How the points are linked:
state | & * % @ + ~
Fut | Sav none none none Ket Vum
Vib | Dis Guv Vuv none Vas Pek
Rof | Bon Bak Sel Zug Nos Led
Kep | Gak Bel Riv none Pek Siv
Mos | Zim none Zoz Pav Suz Tum
Puz | Maz none Bel Riv Gak Pav
Zug | Rof Maz Gak Pek Leb Zod
Nok | Vav Meb Led Sug none Raf
Pav | Mos none Sav Ket Bos Guv
Rez | none none none Dob Guz Nuf
Bon | none none Zap Rof Kar Vop
Zap | none none Bak Sel Bon Meb
Dis | Lal Tum Nat Vib Fon Zug
Ves | Guv none Vum none Vuv Riv
Lal | Deg Guz Zif Dis Raf Rof
Deg | none none Sos Lal Zed Bon
Sug | Nok Suz Zod Ven none Fon
Vas | Fon Nat Vib none none Fer
Bel | Das none none Lib Puz Sav
Fer | Leb Gak Pek none none Ven
Sos | none none Guz Zif Deg Zap
Lib | Bel none none none Riv Fut
Kar | none none Bon Nos none Vav
Ket | Pav none Fut none Siv Ves
Meb | none none Zim Suz Vop Sos
Suz | Meb Vev Mos Bos Led Zif
Leb | Nos Sel Zug Fer none Sug
Zed | none none Deg Raf none Kar
Das | Nuf none none Bel Maz Zoz
Guv | Tum none Pez Ves Nat Puz
Vuv | Nat Pez Ves none Vib Kep
Raz | Zod Pav Siv none Ven Vib
Dob | Rez none none Pez Tum Das
Ven | Sug Bos Raz none none Vas
Pez | Dob none none Vum Guv Bel
Zif | Sos Rez Tum Nat Lal Sel
Pek | Zug Puz Kep none Fer Raz
Nuf | none none none Das Bak Vev
Vev | none none none Zoz Zim Rez
Tum | Guz none Dob Guv Zif Maz
Zod | Led Mos Bos Raz Sug Dis
Sav | Zoz none none Fut Pav Pez
Vav | none none Vop Nok none Zed
Nat | Zif Dob Guv Vuv Dis Gak
Vop | none none Meb Led Vav Deg
Maz | Bak none Das Puz Sel Mos
Raf | Zed Sos Lal Fon none Nos
Bak | none none Nuf Maz Zap Zim
Riv | Puz none Lib none Kep Ket
Zim | none none Vev Mos Meb Guz
Led | Vop Zim Suz Zod Nok Lal
Zoz | Vev none none Sav Mos Dob
Fon | Raf Zif Dis Vas none Leb
Bos | Suz Zoz Pav Siv Zod Nat
Nos | Kar Zap Rof Leb none Nok
Gak | Sel Das Puz Kep Zug Bos
Guz | none none Rez Tum Sos Bak
Sel | Zap Nuf Maz Gak Rof Suz
Vum | Pez none none none Ves Lib
Siv | Bos Sav Ket none Raz Vuv

The rows follow the links: the fewer symbols apart two points are, the more alike their rows tend to be.

Rows of some points; one shown again gets a slightly different row:
Raf: [  46   20   26   -5   80    2   92   26  -52  -67  -42   79  -24   81   42  -51  -67    6   -2   17   65   14   28   58   82   -6   79  -61   -2   32   75  -13   -5   -2   63  -48  -16   30  -17  -85    3   49   30    5   29   40   72   66   10   -5  -50]
Tum: [  34   79  -12  -14   54  -15    5    6  -61  -13   -5  -27   95  -68   46   -1   68    7  -31   52   14   49   -4   68   15  -42   58   63  -70   28   92  -18  -45   34  -30  -23  -14   50  -69  -16  -39   98   25   21   56   57   48  -12  -71   27   33]
Fon: [ -38  -33   23    9   90   42   80   63  -49  -23  -38   10  -36   82   47  -27  -10  -19  -24   15   60  -12   55   46   31  -25   55  -44    3  -12   59   70  -20  -21   17  -41  -49  -32  -15 -125  -12   -3    6  -44  -23   69   37   54  -30  -29  -84]
Siv: [ -10  -35  -82   12  -36   19  -33    4   67   51   38  -28  -35  -60  -27   78    5    7   53   -3  -53   14   -9  -39  -59  -34   -1  -14    6   28  -61    3   52  -47  -53   66  -27  -75  -23   32   81   54  -70  -64   20  -18 -123    2  -34  -25   38]
Fer: [ -53  -21   -9   47   18  -20  -24   41   11   -7  -74   45  -64   55  -47  -31  -66  -44   16  -28  -35  -19  -12  -46  -90   19  -64  -32  117  -68   -5   16   65  -11  -15   24  -22  -26   15 -104  -41  -58   26   29  -28    6  -28  -24  111  -55  -52]
Kar: [  25    1   95   -7    3  -52   35  -18  -46  -62  -16   47   -6   83  -27  -73  -58   17  -53  -32   -8   -6   17    7   66   82  -66  -19   24  -51   -4  -23   -6   50   54  -43   45   60   41   42  -67  -73   56   66  -31  -18   92    3   84  -19  -25]
Dis: [ -22  -52    4  -40   64   56  102   60  -65   11   28   13  -25   14    7  -41   -7  -13    1   62   77  -49   62   41  -16  -91   48   26  -53   11   -1   37  -11  -62   -7  -31  -64  -20   37  -73   64   61   24  -10  -18  -10  -17   51  -27  -88  -95]
Lal: [  71   30   32  -31   40   25  108   36  -65  -61   45   67  -12   17   -3  -51  -33   43    1   63   45  -14   58   62   91  -66   14  -25  -65   41   16  -56   35  -50   49  -29  -39   33    6  -39   59   95    8  -19   21   -5   13   52  -11  -84  -65]
Pav: [ -12  -26  -47   -3  -40   27 -124  -46   78   82   32  -79   37  -30    6   83   94  -42   21  -21  -32    5  -19   22  -30    3   59   19   -6  -12  -26   83  -59    4  -48   54    5  -57  -27   41   26  -19  -51  -61  -22   10  -48   -3  -59   62   47]
Meb: [  44  -19   15  -44  -85    0    8  -54   33   15  101  -48   43  -63   -5   36    3   39  -12   -9  -25    4   -7    7  112   40  -10   12  -78   63  -70  -38   -9  -18   -1  -25   50   28   14  162   61   -3  -45   17   14  -52   11    7  -49   17   56]
Gak: [ -34  -21   -2  -48  -14   13  -67    2  -33   69   17  -17   12  -46  -24   -2   74  -48   14   23   22  -85   70  -42 -107  -88  -86   90  -37  -49  -24  -26    4  -26  -44   32  -21   -4   57   56   38  -38   60   42  -74  -57  -71  -38   60  -24  -17]
Sos: [  17    3   29  -71   -3   -4   77    2  -52  -44   90   -3   48  -92   49  -17  -16   51  -67   58   23   13    2   25   76   14  -13   72 -147   85  -29  -52    8   29  -16  -90   20   42  -15   45   20   77    9   37   37  -23   33  -27  -80    1   19]
Pek: [ -25  -43  -30   18  -13  -16    2   44   -5   -5  -31   46  -86   24  -60  -16  -51  -40   19    4  -25  -53   35  -71  -85  -52  -80  -18   46  -28  -26  -24   78  -30  -28   32  -44  -34   49  -21   35  -12   38   -4  -35  -36  -81  -44  106 -111  -38]
Deg: [  38  -12   41  -54   31   -6  142    5  -69  -74   78   51   -5   19   24  -55  -62   47  -51   52   43  -11   22   48  112   -3    6   19  -98   39  -15  -44   19   -2   34  -84   19   54   10   14   48   43   14   41   13  -40   44   27  -43  -49  -26]
Rof: [  62   33   49  -32    5   -9   18   -9  -50  -21   -3   75  -38   31  -86  -77  -28   12   23   10   16  -65   52  -25    8  -44  -71   32   20  -67  -17 -111   16  -29   36   38  -13   47   78   56   39   -6   71   38  -37  -67    5   12  127  -72  -20]
Kep: [ -68  -31  -52    8  -27   -4  -54   22   14   12   -4    8  -22  -61  -50    0   18  -26   31   27  -26  -63  -23  -92 -115  -41  -90   53   19  -13  -24  -34   60  -18  -76   47  -38  -34   37  -23   50   15   28   34  -35  -68 -104  -61   46  -75   25]
Vop: [  40  -44   29  -40  -57    2   80  -53   30  -18   84    9  -27   38   -5   20  -58   44   -9  -10   14   -5   12   -2  138   51  -13  -42  -20   37 -117  -35   10  -30   18  -25   60   14   39  143   91  -12  -28  -10   12  -56   14   43  -20  -10   21]
Das: [  11   88   41   25   16  -43  -70   -2  -18   -4  -91   35   44   39  -18  -57    0   -6    4  -37  -13   15  -11    9  -17   22  -19   22   41  -90   76  -35  -24   56   36   47   53   73   -9    4 -114  -73   82   73  -23   39   58  -21  118   55   -3]

Each walk starts at a row. The symbols on each line, taken left to right, move it on to the next point.
Answer with the point's row; about right is enough.
[  48   40   51   -5   -2   -4    3    5  -55  -41  -80   68  -24  108  -48  -76  -60  -22   29  -29  -18  -11   29  -16   29   27  -42  -27   84  -80   31  -64    4    2   41   39   12   52   48   -6  -50  -46   72    9  -43   13   69   18  145  -10  -48]
~ % @: [  23  -72   -9  -18  -24   67   27  -32   72   52   41   -2  -79   57  -11   51   10  -41   55   12   12  -43   57  -19   10  -49   31  -31    9   -9 -104   21    4  -81  -10   14  -15  -61   58   39  120   11  -49  -98  -40  -43  -67   64    2  -54  -32]
@ & @: [ -26  -68  -53   36  -55   48    9   22   66   27   38    7  -96   -1  -42   56  -34   -3   69    5  -15  -22    2  -51  -22  -33    1  -67   68   30  -62    5   51  -77  -19   13  -37  -74   19    1  117   22  -81 -109  -12  -50  -98   28    5  -77   -5]
[ -52   29  -61  -18   87   11  -21   22  -34   46   11  -54   64  -70   75    9  115  -21  -31   56   48    2   15   42  -49  -52   59   87  -68   40   67   89  -56   14  -57  -39  -36   -9  -41  -87  -27   69   -6   -2  -16   32    2  -18 -129   18    5]
& +: [  56   57  -19  -66   19   16   72   28  -75  -28   48   22   41  -82    7  -23   35   31   15   67   30   24   20   41   39  -83   35   56 -119   54   45  -65  -28  -23  -23  -33  -28   59  -12   -4   63  133   16   19   42   -4  -13   -8  -60  -43   14]
~ + + @: [ -30  -33   25   45   18   14   13   12  -16   24  -75   38  -60   92  -41  -27   -9  -49    6  -34   26  -79   41   -6  -49  -19  -48  -23   77 -104   -4   20   -9    0   34   19  -23  -27   46  -32  -54  -84   60    0  -73    4  -15   29  114  -25  -60]
[  -6  -51    0   49  -10   53    1  -22   58   72  -31    8  -76  112    5   48    3  -24   35  -31   21  -12    6   10   33   19   56 -107   73  -25  -42   69    0  -60   36   29   -6  -59   30   -5   32  -48  -71 -104  -38   15   -8   99    9   -3  -49]
% % @ &: [  27  -48  -47  -21  -44   33  -36  -43   64   96   53  -44  -12  -33   11   83   66  -16   39   14  -15  -16   29  -21  -36  -57   23   18  -23    8  -67   15  -25  -79  -35   41    4  -54   14  110   96   19  -80  -80  -24  -29  -71    8  -57  -14   13]
+ % + &: [  81   -4   25  -66  -39   26   44  -63   28   26   58   40  -43   51  -55    7  -40   25   81  -25   -8    2   19   -1   88  -22   26  -51   -3   27  -78  -68  -14  -66   33   36  -17    9   24  111  135   39  -44  -70   12  -38  -29   68   28  -46   13]
[ -36  -53  -46    3   38   39   84   71  -25  -27   11   26  -63  -15   -3   -4  -59   -2   20   44    6  -31   -5  -12  -50  -65   13  -37   -1   53   10    1   66  -32   -8   -9  -72  -61    1 -124   76   82  -27  -40   20  -35  -56    7  -28 -110  -50]
+ % +: [ -60  -24  -21   41   52   24   44   95  -13  -38  -38   50  -54   25   41  -11  -74    0  -12   23   28    4  -16   -7  -51   -7   26  -53   26   29   29   75   33  -19    9  -15  -63  -81  -31 -189   -2   41  -11  -32   42   26  -28   21  -30  -58  -58]
& ~ %: [  -6  -39   24  -29  -15   25   -4   22  -11   38  -13   25  -58   54  -55  -50   -6  -63   16  -13   28  -78   58  -24  -58  -63  -61   26    0  -90  -68  -20   34  -40  -21    9  -15    3   96   44   40  -40   64    6 -110  -47  -37  -10  121  -94  -72]
[  33  -21   75  -43  -28  -20   52  -34  -53  -45   39   51  -34   26  -53  -56  -78   18  -30   -1   -4  -47   30  -18   62   40  -87   24  -36  -34  -63  -55   29   12   37  -49   34   57   73   84    7  -46   83   81  -54  -71   40  -22   61   -7    0]
% @ &: [  18  -11   42  -64  -46  -44  -19  -59  -48  -28   79    4   37  -69  -33  -56   14   21  -44   -6  -13  -12    8  -22   36   35 -107   66  -82   -3  -35  -82    0   20  -13  -14   44   87   33  113    4  -21   64   85  -48  -54   26  -61   28   -9   48]
@ ~ %: [  39   50  -22    2  -33   -8 -115  -81   54   44   36  -56   86  -56    6   59   74   24   64  -26  -13   40  -28   10   42   13   73   16   -1   27   29  -26  -29   16  -14   80   56   19  -36  109   31   26  -67  -35   46   19   -7    1  -52  107   84]
[ -75    0  -43   64  -32  -27 -115   31   25   23  -69  -38   11  -69    1   13   32  -44    6  -24  -59    4  -50  -67 -144   -8  -77   64   44  -15    7    1   32   14  -64   57    7  -40   -3  -54  -44  -26   32   40   -6  -12  -64 -101   21    4   28]
& % +: [ -33   23    3    9  -14  -11 -104   -3   -4   67  -38  -60   38  -28   -4    7  108  -66    4  -30  -10  -32   -9  -21 -124  -16  -56  106   -1  -86   32   13  -26   15  -35   49    6    9   18   18  -49  -61   73   65  -67   24  -29  -88   41   58   32]
+ ~ ~: [ -23   -8  -16  -40   24   49   16   27  -47   29   50  -24    8  -79   33   10   70  -26  -19   82   66  -16   54   45  -44  -96   36   85 -115   29   20    4  -12  -29  -54  -33  -55    7  -14  -46   42   83    0  -20  -12   -4  -28   17  -78  -58  -18]
[  42  112   -5  -14   -7  -46  -94  -29  -38   18  -31  -14   60  -62  -41  -37   63  -22    1  -19  -34   -7   -8    0  -63    1  -38   74  -16  -75   60  -71  -34   52   -5   59   27   95    6   59  -78  -16   79   77  -26   -2   25  -69   62   41   50]
+ @ * ~ @: [ -18  -16    1   61   -5   36  -76  -34   81   67  -26  -73   17   58   30   70   30  -19   20  -48   -2   57  -25   20   10   28   95  -46   80  -21   14  101  -46  -10    2   53   22  -71  -23   21  -32  -55  -60  -63   -2   72   13   38  -36  116   -6]
& & @: [  59   66   23   42  -13    1  -52  -53   88   11  -22   -8   50   46   -6   50   17   25   35  -53  -22   50  -49   33   84   51   89  -80   51   -7   53   12  -42   25   46   41   40   21  -43   47  -54   -2  -61  -54   36   61   57   38  -17  112   54]
